Here is a tiny trained network, its code and every weight. The questions are about switching its units off for an input and a class, where a switched-off unit gives its printed mean instead of its output.

import numpy as np


def w(rows, s, z=0):
    codes = np.array(rows[::2]) - 128.0
    scale = np.full(codes.shape[1], s)
    scale[-1] = z or s
    return codes * scale


def f(y):
    return np.maximum(y, 0)


def log_softmax(a):
    a = a - a.max(-1, keepdims=True)
    return a - np.log(np.exp(a).sum(-1, keepdims=True))


def net(x, mask):
    res = np.array(x, float).reshape(1, 8) / 4 @ E
    y = f(res @ A[0][:, :-1].T + A[0][:, -1])
    res = res + np.where(mask, y, B[0][:, -1]) @ B[0][:, :-1]
    return log_softmax(res[-1] @ U[:, :-1].T + U[:, -1])


A, B = {}, {}
E = w([
[168,95,73,122,103,179,93,143,138],'x0',
[43,91,184,210,169,203,103,168,141],'x1',
[159,101,128,127,112,165,140,140,120],'x2',
[123,155,122,127,114,110,84,92,133],'x3',
[151,192,173,127,105,112,255,219,235],'x4',
[140,125,133,118,154,132,134,142,118],'x5',
[91,94,83,138,89,112,127,109,158],'x6',
[117,66,161,45,67,77,86,169,108],'x7',
],0.0095)
A[0] = w([
[234,205,142,188,162,112,168,42,129,243],'n1',
[136,144,154,122,77,116,136,212,198,251],'n2',
[161,30,130,90,137,21,122,197,143,94],'n3',
[107,92,133,131,138,146,69,119,126,127],'n4',
[52,124,149,254,114,239,140,106,126,252],'n5',
[142,114,147,62,73,130,94,90,26,209],'n6',
[45,87,198,134,181,118,67,102,117,163],'n7',
[144,175,77,227,100,124,212,170,182,185],'n8',
[194,103,71,142,141,81,124,48,55,133],'n9',
[98,151,53,128,82,74,183,7,43,147],'n10',
[217,128,127,122,45,47,164,133,148,54],'n11',
],0.0081,0.0036)
B[0] = w([
[212,157,49,38,154,172,188,124,117,240],'n1',
[71,124,208,21,72,84,168,124,191,228],'n2',
[116,144,216,125,86,95,38,81,146,199],'n3',
[94,156,169,172,140,171,111,131,17,186],'n4',
[93,34,77,154,217,81,150,85,104,255],'n5',
[41,49,181,104,165,92,125,240,141,241],'n6',
[84,20,106,190,136,110,111,151,125,226],'n7',
[196,75,16,112,82,146,172,197,168,238],'n8',
[157,100,126,80,254,143,196,161,164,223],'n9',
[162,140,112,72,209,137,156,155,150,224],'n10',
[167,174,173,154,82,97,69,58,124,201],'n11',
],0.0078,0.01)
U = w([
[115,141,43,133,197,148,180,160,196,230],'0',
[88,82,158,55,99,79,120,164,151,235],'1',
[167,104,85,255,170,130,137,14,48,59],'2',
[63,100,154,185,99,120,56,146,72,84],'3',
[167,200,49,93,70,134,186,121,170,32],'4',
[218,154,205,106,36,57,89,48,151,3],'5',
],0.0082,0.0032)

Each question gives the input, the list of numbers given to net, and the class t.
The units are the neurons (one row each of A and B). Each row of codes is followed by its name. A weight is (code - 128) times the scale printed after its matrix; where a second scale follows, it is the last column's (A, B and U).
mask holds one flag per neuron, in row order. A switched-off neuron (its flag False) gives its mean, the last column of its row in B, instead of its output. The means were averaged over made-up inputs and are rounded, as every weight is.
A unit's drop is (log p(t) with every unit on - log p(t) with that unit switched off) / (log p(t) with every unit on - log p(t) with every unit switched off).
The circuit of an input: a set's keep is (log p(t) with only the set's units on - log p(t) with every unit switched off) / (log p(t) with every unit on - log p(t) with every unit switched off). Starting from all 11 units, units are removed one at a time, each time the one whose removal leaves the highest keep (on an exact tie, the one counted first), for as long as the keep stays at least 0.8.
circuit, biggest first: the units of the circuit, biggest drop first
unit that matters most: the unit with the biggest drop
k most important neurons: the k neurons with the biggest drops, biggest first
drop of u: that unit's drop, to one decimal
input [8,-8,-2,6,5,2,4,1], class 5: most important neuron -> [n11]
input [-2,-6,-2,4,1,-6,-8,2], class 5: 4 most important neurons -> [n11; n8; n5; n7]
input [4,-3,2,-4,1,5,-6,8], class 5: circuit, biggest first -> [n3; n11]
input [-2,-1,3,-5,1,0,-7,-3], class 4: circuit, biggest first -> [n6; n9; n7]
input [5,-2,-1,8,2,8,6,7], class 5: circuit, biggest first -> [n11; n3; n5]
input [2,2,6,-7,-3,7,-5,0], class 2: circuit, biggest first -> [n2; n8]
input [-1,-8,7,6,2,4,-5,-1], class 4: circuit, biggest first -> [n1; n5]
input [0,0,-2,-7,1,-8,7,0], class 4: circuit, biggest first -> [n6; n7]
input [7,2,6,2,-8,5,-3,7], class 3: 2 most important neurons -> [n4; n2]
input [6,-4,8,-5,1,2,6,6], class 5: circuit, biggest first -> [n11; n3]
input [0,1,-2,-8,-6,8,8,-2], class 2: circuit, biggest first -> [n2; n8]
input [-7,2,-5,1,-2,2,4,1], class 3: circuit, biggest first -> [n1; n9; n2]
input [3,3,3,7,-2,0,4,0], class 2: 2 most important neurons -> [n2; n5]
input [5,7,-7,4,-7,8,2,-1], class 2: unit that matters most -> n5
input [-8,-7,7,4,1,4,2,6], class 5: 2 most important neurons -> [n11; n3]
input [6,-5,1,1,-6,-2,7,-2], class 0: drop of n2 -> 0.1
input [-4,-8,-5,8,1,3,1,2], class 5: drop of n8 -> 0.3
input [6,5,2,-6,-5,5,-1,1], class 3: drop of n1 -> 0.4
input [-6,3,-8,-4,-2,5,6,-3], class 2: drop of n6 -> 0.2
input [0,-1,1,8,-6,1,-1,-4], class 0: circuit, biggest first -> [n9]
